Each row has a class, written after it.
[  88  150 -158 -173  -38 -270 -161   -3 -294 -197  260   89 -158  173
   98 -222   93 -134   73  -12  -33   -8  168  127  -71   -5  217  -76
   20   50 -414  102  219 -104  103  -13]	Z903
[  40   40   22   97  -33  -10 -121    9   77  -39  187  199   44   19
 -410  148   99 -288  -56  445  -55  -96   22  -73 -152  181 -155  -25
  -38  -92  266 -147  -70 -103    8  130]	Z642
[ 167   89  -73 -190   38   29   54   40 -182  327   32   71 -110  -45
   79  -46  168 -149 -231  327 -119   76  287  183 -312   -4  -50 -155
 -195 -234 -241  136   51  -27  177  140]	Z720
[-232   31 -149  -23  171 -121  -36  -32  -66 -209  -22   89 -242  222
  143  178  230 -382  -48   30   20 -147   72  -64  114 -287  -25  197
  143 -142  243  126 -126 -181   -6  -58]	Z720
[  71  105    7  -15   83   19  174  -87 -185  306   54   70  -97 -104
 -103 -179  130  -61 -133  104 -276  -86   76   77 -181  -78  -38 -164
 -140 -253 -135   97   87   26   68  154]	Z903
[-139  298  -52  -61   87    6   27   91 -133 -187  -87  164 -151  517
  169  204   74 -451  -90 -365  191  -67   -8  -85  -59 -269  -21  286
  -28  -92  136    0   13 -324 -149   99]	Z781
[ 172  110  -60 -258   91 -473  267  -17    7   98    0   50   28 -119
    0 -129   13  183  -80  407 -122 -271  293  -91  -92   97  -78 -142
   50   56   73 -102  357   40 -102  -22]	Z642
[ 186   71 -105 -223    3 -359  137  -15   -6   54   79   57  -43  -19
  -12  -39   19   30  -79  283   -8 -353  442  -62  -84  147  -38 -121
   84   36  144  -55  340  129  -13  -37]	Z534
[-153  112   44  -54   45  167  110   31  156 -216  156  331   62   91
  -63  262   40 -393 -184  452  -16  -37  114  -38  -46  315   93 -108
 -170  245   19 -267   14 -214   13  -67]	Z925
[ -78  174   42  -13  158  113  380  -25 -152  227  128  132  -46    6
  108 -121   57   22 -288  227 -203  -42  -73   66 -397 -244  -86 -124
 -209 -223   23   21 -137 -146   41   50]	Z781
[  25  -62 -110  -97 -185  -56   43  -24  -30 -336  150   88  -83    2
 -155 -217 -300 -106  296  -42   -3 -305   32   56  297  268  327 -134
  301  299 -319  -83  144   79   91  -82]	Z720
[  20  200   12  136   10  163   47  122   24  -38  180  286  113  -23
 -446  271  153 -247 -307  343   35   64   56   -4 -216  158   82 -139
 -320  127   54  -30   34 -273   90   28]	Z903
[-157 -309  -74  140    6   41 -236  -42  264 -223  162   52 -148 -283
    4   90 -286   89   34  -49  -87 -377  -41 -249  265   32   81  -27
  102   54  127  -51 -116  275   57 -235]	Z534
[   6  170  -40   10  219 -370  298  -72   42   41 -149  193   16  145
   76  -95  121  240 -143  240  -72 -161  220  -97 -115   78  -47 -179
   73  110  153 -162  463  -99 -124  -53]	Z642
[ -30 -192   12  111   49  -87    3   99  162  -23  133   66  -76 -217
 -109  120 -102   91  -61  103  -55 -157   82 -189 -149  -83   -9  123
 -144  -10  112   14  -15  -70  -50  -69]	Z276
[ -38  -25  -47   50   53  170  -42 -190   28  -44  177  395  187  -81
 -298   86   54 -167 -238  426  -86    1   23  -13  -32   21   -9 -170
  -51  177  -95 -144   50 -198   62  -73]	Z781
[   4   -3 -123   52  117 -154 -131  -41  181  -44  121   83 -371  -84
   77    6  -14    5   -3   48  -98 -229   -6 -301 -176  114   43   53
 -231 -183  380 -171  133   59 -194   26]	Z781
[ 165  118 -116  -53   95 -276   36  171   41  109  -21  -57 -126   20
   84  -22  132  356  -68  311 -146 -252  308  -28 -128   10   15  -87
   44 -112  198   97  258  139  -36 -151]	Z642
[ -46 -226 -106  -32  -51 -174 -203  -20  213  143    0  142  -87 -387
  -50   21 -136   88  -20  108 -149 -295  -49 -235  -99  -39    9   27
  -44  -27  309  -60  109   38 -113 -110]	Z903
[ 157   40 -225 -174   25 -393   99  -33   58   68  -71  114  -11 -119
   63 -145  -45  218   15  274 -110 -442  150 -152  -66  156  -20 -152
  199   62  309 -111  240  126 -119  -74]	Z903
[  26 -244    1   40  -41  -91 -140  136  117  -36  364 -123 -258 -331
  -90   87 -152  -29   39  -23 -107 -137  233 -191  -86 -108  -58  162
 -129  -32  166   73   33   91   18   54]	Z925
[ -68  124 -263  -57   20  -60 -281  188 -154 -301  124   34 -261   72
   -2  -86  -82 -220  225  -41   12 -130  188   60  211  129  345  -47
  -47  157 -376  -78  171  -47   -5  -41]	Z276
[-167  168 -132 -178  115 -257  347  179  123   72  -83  -72  -58   -1
  207   89  267  106 -140  501 -108 -162  121   39   31  -40  -84 -246
  -27   26  235  142  334   40  -27 -113]	Z276
[ -26   67  -14   27   17  113 -123  -22   33   12  227  236  100   -2
 -200  242   46 -340 -269  219  -74 -108   78  -59 -165   40  -73 -127
 -102   45   87 -171   89 -133  -24    7]	Z914
[-106 -175 -187   40  112 -140  -20  487   31 -218 -430  117 -389  577
  398  573   86 -258  -81  -22  475  -16  231 -126 -161 -426   75  214
 -273  -11  161  131  403 -349  -83  -13]	Z190
[  47   -8   64   48   98  243   25 -119 -171  342  334  193  -39 -173
 -201   47  169  -86 -331  176 -354   30   44   76 -242 -114  -78 -226
 -209 -374  -89  349 -152   37  177  147]	Z190
[ 139  122 -125  -99   77 -363  151  -13  -47   67    5   36  -30  -50
   17 -155   95  124  -90  287  -82 -287  283  -23 -149   85  -28 -129
  118    7  175  -15  288  100  -50  -47]	Z534
[ -44   43   41  247  150  -60  298 -343 -197 -454  374  311   -5  285
  251 -128 -285    6  174   50  167 -293  132    9  373  125  385 -205
   10  411 -463 -239  175 -104  150  -98]	Z720
[ -18   31  -48  -50  106   71  170  -94 -130  241   71   90 -186  -77
    5 -140   52 -101 -154    2 -237  -13   71   59 -217  -86  -46 -217
  -84 -263 -147   76   11   39   50  180]	Z510
[  12  132   64 -200  113 -505  214 -139  109   92  153  117    8 -187
   80  -54   34  294 -129  313 -227 -280  334 -233 -118  244   40 -167
 -120  150  195 -299  398    1 -188 -124]	Z642
[  25   18  -46   79  169   41 -108 -181    7  -89  301  276    3   -8
 -206   91  189 -166 -118  401 -203  -55  196 -123  -65  -13  -98  -85
 -154  115   62 -205  159 -144  -73   46]	Z190
[  85   82 -106   28 -111  -51  -48 -172  -70 -115  141  231 -204  155
 -140 -158 -172  -42  262 -102   90 -117  170   12  179   78  242 -149
  198  220 -333  -57  213    7   37   24]	Z925
[-180   79   18    0  -40  -36   76  -82 -150 -214  323  163 -173  187
 -169 -102 -156  -44  233 -270   -5  -86  232   64  328  141  367 -172
   44  145 -511   -4  153  -68  104  -46]	Z904
[ -59  -15  -27    9  -75   54  -22  -24  -62 -179  297    9 -256   64
   27  -49  -90  -33  212   24  -46  -10  135  151  141 -124  305 -136
  117  155 -459  193   79   34   91 -125]	Z925
[  29  161 -106 -251   25 -131 -383  225 -141  151  445   78 -493  194
  -88  333  272 -529  -35  250   59   -2  639 -244 -171   39 -235  296
 -486 -440  494  -95 -283  -37  -19  181]	Z510
[-149  104  -36  -23  127    4  -64   40    9 -220  104   54 -284  405
  256  222  190 -246  -86   -6   86   23   87  -84   -5 -225   10  214
 -138 -166  137   -2  -80 -151  -91    3]	Z720
[-315   58   17  211   17  158 -105    7  167 -256  159  242   38 -112
 -182  136  200 -352 -281  227  -40  112  -47  -32 -179  226  -68  -99
 -179  216  392 -193  186 -120  -46  302]	Z276
[  22   20  -67  -87   82    0   28   22 -153  314   40   43 -151 -128
   97 -171  101 -146  -91  201 -300  -71   98  145 -219  -95  -82 -187
  -83 -341 -124  234   49   78  104   77]	Z534
[  93   75  -32 -130  159 -290  299 -243   77   83  -37   86   50  -27
   96 -145  215  278 -143  270 -152 -134  260  -41  -96   42  -84 -212
   65  116   41  -70  450   56 -100  -82]	Z276
[  35  143  -81 -133  189 -437  139  -47   -5  115  -53   30  -67 -103
   55 -137  171  279 -106  285 -170 -216  272  -86 -136   71  -78 -177
   75   25  247  -59  373   41 -108  -78]	Z914
[ -30  128  -75  -59  134  138   77  -75 -162  295   25   82 -197  -82
 -104 -215  292  -83 -244   94 -298   98  123   69 -339 -149 -176 -187
 -211 -324 -161   24   32   36   47  214]	Z914
[  10  130   48   24  120  189  163   13  -94  362   86   40 -126 -110
 -123  -94  199  -26 -250  161 -269  164  152  157 -294    3 -111 -244
 -252 -322 -188  123   24   41  136  230]	Z904
[ -37   69  -77  -61  116  -73   97  -56  -28  399 -150  166  -70 -163
   51 -133  255  -86 -192  309 -323  -77   86   94 -262 -106 -151 -170
    0 -331    6  148  102  -18   74   89]	Z925
[  -2  167   22  -12  -49    1 -164   17 -102 -146  170   83 -103  183
 -104  -70 -170   28  169 -311  -33  -64  195   56  129  188  364 -135
  -21  126 -495 -133  141  -64   22  -77]	Z903
[  95  202  -96 -215  164 -336  127   90   62  109   32  -16 -234  -75
   52   59  219   36  -64  480 -128 -190  501  -73 -116   85  -23 -193
 -222   49    0 -132  496   77 -128  -43]	Z510
[-130   54  -45   21  -52 -187 -169  -73 -183 -106  237  131 -204  -20
 -161 -198 -214  -82  342 -284  -97 -186  229  -10  111  104  183 -103
  201  105 -143  -56   61  -58   10   73]	Z781
[ -50   74   92  229   66  235    1  -47  150   -6  394  269   62   42
 -258  237  163 -121 -273  361  -58  138   46  -64 -243   77   10 -123
 -371   58  171 -104   35 -159  -57  -47]	Z903
[ -13  148  -37  -81  189  261 -175  257 -240  119  293 -128 -526  313
 -150   81  291  101  213 -105 -297  201  477   28   22 -478  -86  268
 -204 -274 -236  438 -101 -181   36  -13]	Z925
[-206  -82   52  -34   86 -260 -215   31   27 -103  134   80  -86 -510
 -450 -173 -109   -2   93   93 -195 -209  -14 -233  -51  147  -44  174
  -13   85  334 -180 -132  -71  -98  -81]	Z720
[-207  179 -200  -54   76   12  110  297   80 -178 -120 -133 -371  238
  324  365  213 -524  -32  124  213 -133  -44    2    2  -79  -25  215
  -20 -221  535  313 -121  -58   12  113]	Z925
[ 121  165 -144   26  125   54 -128  100   67  -40   -1  248   91  -56
 -203  207  187 -258 -238  469 -154    3  108  -12 -144   82   22 -177
 -223   87   17 -208  219 -268  -31   38]	Z510
[-215  -75  -31  -50  121  -55 -287   60  -45  -97  194   73 -363  347
  185  202   55 -205  101  -16  122  108  160 -133   26 -256  -73  316
 -130 -224   37   23 -196 -137 -129  -29]	Z904
[  20  255 -176 -151    6   56 -631 -198 -211  290  186  138 -260  200
  -87 -127  377 -108  -17 -281 -229   21   72 -146 -149  -79 -158  309
  -77 -641  339   67 -337   95 -223  168]	Z642
[ 117   47 -176  -47   15  164  -28  242 -188  284 -153 -136 -213 -108
  -13  -33   85 -129 -140    7 -167  -85  117   65 -247   -8  -49  -45
  -67 -275   89  110  -67  211  -32  262]	Z190
[  30  175  -71 -106  128 -280  209   14  101  113  124   31  -48  -23
   70   -2  119  109 -211  323 -121 -196  252  -42 -170  160   60 -212
 -104  -45  219 -129  309   37 -119 -116]	Z276
[ 117   60  -72  -52   59 -468  107  -49   43  167  -21  144   50  -97
   16 -181   17  169   -8  171 -110 -356  314 -126 -108   44 -116  -80
  199   -2  291  -70  329  131 -142 -153]	Z781
[ 153  186  -24  -33   37  204   87  179  119  -18  204  208  210  -37
  -35  324  103 -239 -369  307   49   24  250   -5 -250  229  133  -72
 -408  189  -62  -25  203  -98  -92 -123]	Z925
[ -10  162 -136 -101  118 -367  177  197   63  -51   53  -54 -121  -12
  -77 -184   63  103 -215  373  -58 -324  205  -84 -245  194 -117 -120
   98  -62  371 -262  209  211 -136  -17]	Z720
[-108 -101  -61   -4  -70  -88 -222  315  101  -23  183  -54 -268 -222
  -79   42 -110  -69    5  131  -47 -136   22 -134 -108  139   58  109
 -181  -29  147    9   49  104  -14  -18]	Z190
[ 106   71  -58 -118   97 -389  176    5   51  119   23   24  -52   -9
   89    4   77  172  -97  305  -87 -260  329 -111  -91   89  -32 -124
   52   -1  133  -99  300   82  -94  -98]	Z925
[ 113   66  -23  -69 -163   18 -110  -87   14   83  230  377  128 -175
 -463   56   27 -363 -189  317  -98 -217   57  -51 -163  173 -141 -206
   77   91  118  -47   76  -12  149   -2]	Z914
[  98 -260 -104  -21    6 -181   37  357  140    7 -125  -61   -7 -331
  -77   78 -163  -47 -167 -108   79   15  182 -229 -342  132 -119  155
 -244 -135  494 -123 -118  -58  -16  105]	Z642
[-119    4  -15   49  148   53  -77 -117  168 -113   93   93 -219  351
  391  188  267  -29  -86  -18   52  -48   36 -117  -41 -260  -63  266
 -144 -326  185  140  -57    6  -88 -108]	Z510
[  40   98  -91  -71 -181 -153  -84   64 -167  -22  255   55 -305  216
 -114  -81 -156 -227  259 -197   44  -84  202   52   12   78  197 -154
   77    1 -269   15  174  -53   97   34]	Z781
[  26   72  -29  -71   96  107  227  -27 -189  311   49   73  -45  -74
   19 -187  118  -36 -256  -23 -270   45   72   91 -263 -131  -75 -150
 -127 -275 -143  140  -21   37   42  166]	Z190
[-197  236  -20  -61  111  -68 -287   61  -51 -284  196  -18 -399  409
  238  172  209 -271   71  -33  123    6  -11 -119  -82  -25    9  251
 -231 -206  283 -104 -122 -101 -142   67]	Z510
[ -75  103  -44 -161  181  145  297   -9 -182  149  -82  183  -18   71
   90 -207   -9   19 -210  -56 -159   79   41  200  -78 -137   38 -119
  -14 -103 -264  178  134 -214  163   51]	Z904
[-266  168  -64  -66   81   33 -186  220   60 -179  156   33 -372  379
  261  325  120 -398    0   12   78   -6  117  -59    5 -116   26  219
 -221 -239  138  110 -124 -203  -15   27]	Z534
[ -69    3  -96  -65   67   -6  195   55 -117  153 -139  106  -26 -141
  122 -122   35  -71 -211  112 -236 -105  -40   69 -180  -48   50 -147
   35 -160   75   44 -117  -29   34   46]	Z720
[  27  -24  304  438 -367  246  205  210  414 -124  570  181  -31  -62
 -149  218   49 -195 -228  207   -8 -268 -746   80 -511  345   82 -175
 -204 -290  306  899   83  233  451 -169]	Z534
[-207  116  -30   11  -17  -91 -129  -86 -159 -106  206  128 -198  118
  -71 -174 -104  -12  254 -230  -63 -116  123   24  145  102  232  -74
  137  102 -224  -51   42  -65   20    9]	Z190
[-143   87  -18  -33   75 -122 -199  -26 -175 -144  141  109 -161   88
  -47 -184  -63   44  232 -205 -161   -4  247   32  108   82  244 -124
   -6   87 -294 -150  156 -145  -14  -67]	Z781
[  11   82   -6 -126  128  137  134 -167 -177  313   22   93  -46 -113
  -48 -159  161  -38 -221  -15 -217   80  173  138 -222 -197  -48 -135
 -157 -241 -193  116   26  -25   26  116]	Z276
[ -15   86  -67  -22  -69 -147  -99  -69 -197 -189   62  182 -121   96
  -82 -244  -92  -30  255  -88   29 -117  225    6  116  121  252  -64
   15  255 -279 -229  272  -43  -39   25]	Z642
[-151  110 -123  -31  138    3  -57  100    9 -106   23  -22 -345  468
  271  293  214 -262  -60  -96  122   25  115  -97  -70 -224  -11  254
 -158 -250  236   28  -46 -212 -139   52]	Z276
[ -30 -254   13   87  -51  -40  -71  121   87  -73   61  -35  -86 -164
 -102   37 -257  155   83   33  107  -88    2 -119   31   20    5  141
   68   23   81   70 -221   80   91 -114]	Z642
[  49   60   -4   -4  -42 -110 -240  -83  -30 -168  339   89  -65  -22
   48 -229  -98   -9  110  -72 -216 -139  208   54  204   45  250  -51
   14   36 -380 -136  253   63   45  -52]	Z510
[ -95  -54   49   52   57  170 -136  -60  147  -53  295  351   32  -80
 -173  230  189 -253 -215  584 -113  133  204  -45 -142  116  -64 -117
 -280  147   48  -69  115 -108   -3  -35]	Z642
[-176  -16  -11  116   78   82  -49  -95  109 -107  213  307  104 -163
 -439  175  108 -277 -244  321  -69 -100   81  -76  -94  151  -81 -110
  -48   28  271 -175  -50 -127   30   73]	Z904
